Below is a small trained network, with its code and all its weights. Each question gives an input and a class and asks what happens when units are switched off, that is, made to give their printed mean instead of their output.

import numpy as np


def w(rows, s, z=0):
    codes = np.array(rows[::2]) - 128.0
    scale = np.full(codes.shape[1], s)
    scale[-1] = z or s
    return codes * scale


def f(y):
    return np.maximum(y, 0)


def log_softmax(a):
    a = a - a.max(-1, keepdims=True)
    return a - np.log(np.exp(a).sum(-1, keepdims=True))


def net(x, mask):
    res = np.array(x, float).reshape(1, 5) / 4 @ E
    y = f(res @ A[0][:, :-1].T + A[0][:, -1])
    res = res + np.where(mask, y, B[0][:, -1]) @ B[0][:, :-1]
    return log_softmax(res[-1] @ U[:, :-1].T + U[:, -1])


A, B = {}, {}
E = w([
[229,85,113,146,194],'x0',
[98,98,180,191,87],'x1',
[118,129,214,124,191],'x2',
[171,88,186,154,34],'x3',
[131,44,81,2,115],'x4',
],0.0098)
A[0] = w([
[87,120,214,108,40,109],'n1',
[148,216,93,107,162,155],'n2',
[83,158,50,147,110,183],'n3',
[225,154,87,126,208,199],'n4',
[153,131,140,102,185,180],'n5',
[35,69,141,121,141,156],'n6',
[145,105,81,175,101,167],'n7',
[1,123,131,68,111,220],'n8',
[85,211,71,62,110,195],'n9',
[66,133,110,112,113,201],'n10',
[155,211,81,116,86,169],'n11',
[100,132,114,119,75,92],'n12',
[163,113,139,142,196,214],'n13',
[155,125,89,189,88,252],'n14',
[112,102,172,49,182,243],'n15',
[123,195,52,106,101,170],'n16',
[134,90,130,165,77,125],'n17',
[82,134,11,84,165,205],'n18',
[171,74,132,195,81,205],'n19',
[8,148,113,84,115,236],'n20',
[115,129,144,196,140,134],'n21',
[144,159,109,97,65,105],'n22',
[108,176,75,144,98,96],'n23',
],0.0097,0.0036)
B[0] = w([
[149,134,127,116,178,209],'n1',
[114,179,75,109,93,200],'n2',
[160,124,115,174,103,198],'n3',
[110,181,134,140,188,240],'n4',
[55,178,105,55,128,188],'n5',
[18,47,167,128,165,182],'n6',
[175,125,69,154,140,172],'n7',
[69,92,172,149,51,242],'n8',
[123,146,136,135,76,231],'n9',
[123,71,163,188,67,190],'n10',
[186,126,117,142,53,184],'n11',
[103,163,140,155,117,163],'n12',
[122,156,78,48,199,204],'n13',
[212,112,174,169,139,197],'n14',
[87,148,145,100,136,224],'n15',
[143,158,138,113,64,203],'n16',
[163,118,94,198,162,173],'n17',
[107,137,74,165,90,255],'n18',
[187,72,149,155,255,210],'n19',
[95,113,162,158,68,242],'n20',
[149,99,118,109,159,181],'n21',
[104,69,108,98,71,166],'n22',
[124,133,164,144,96,169],'n23',
],0.0079,0.0092)
U = w([
[119,151,200,69,156,254],'0',
[2,35,194,131,105,117],'1',
[205,66,154,170,167,131],'2',
[156,169,162,122,21,73],'3',
[94,239,75,97,160,54],'4',
],0.0098,0.0019)

Each question gives the input, the list of numbers given to net, and the class t.
The units are the neurons (one row each of A and B). Each row of codes is followed by its name. A weight is (code - 128) times the scale printed after its matrix; where a second scale follows, it is the last column's (A, B and U).
mask holds one flag per neuron, in row order. A switched-off neuron (its flag False) gives its mean, the last column of its row in B, instead of its output. The means were averaged over made-up inputs and are rounded, as every weight is.
A unit's drop is (log p(t) with every unit on - log p(t) with that unit switched off) / (log p(t) with every unit on - log p(t) with every unit switched off).
The circuit of an input: a set's keep is (log p(t) with only the set's units on - log p(t) with every unit switched off) / (log p(t) with every unit on - log p(t) with every unit switched off). Starting from the 12 units with the biggest drops (on a tie, the unit counted first), units are removed one at a time, each time the one whose removal leaves the highest keep (on an exact tie, the one counted first), for as long as the keep stays at least 0.8.
units of the circuit, in order: the units of the circuit, biggest drop first
unit that matters most: the unit with the biggest drop
top k neurons: the k neurons with the biggest drops, biggest first
drop of u: that unit's drop, to one decimal
input [2,5,5,8,7], class 2: units of the circuit, in order : (n19, n8)
input [-2,2,5,-1,-7], class 0: unit that matters most : n18
input [2,-6,-8,4,-6], class 2: units of the circuit, in order : (n19, n14)
input [7,1,2,-2,-4], class 4: units of the circuit, in order : (n13, n4)
input [4,1,-8,-5,-8], class 2: top 2 neurons : (n14, n5)
input [6,1,8,0,0], class 0: top 2 neurons : (n18, n2)
input [-3,-2,3,5,-1], class 0: drop of n2 : -0.1
input [5,-1,3,4,6], class 0: drop of n18 : 0.1
input [-7,3,2,5,-6], class 2: drop of n5 : 0.1
input [7,0,4,6,7], class 0: drop of n15 : 0.3
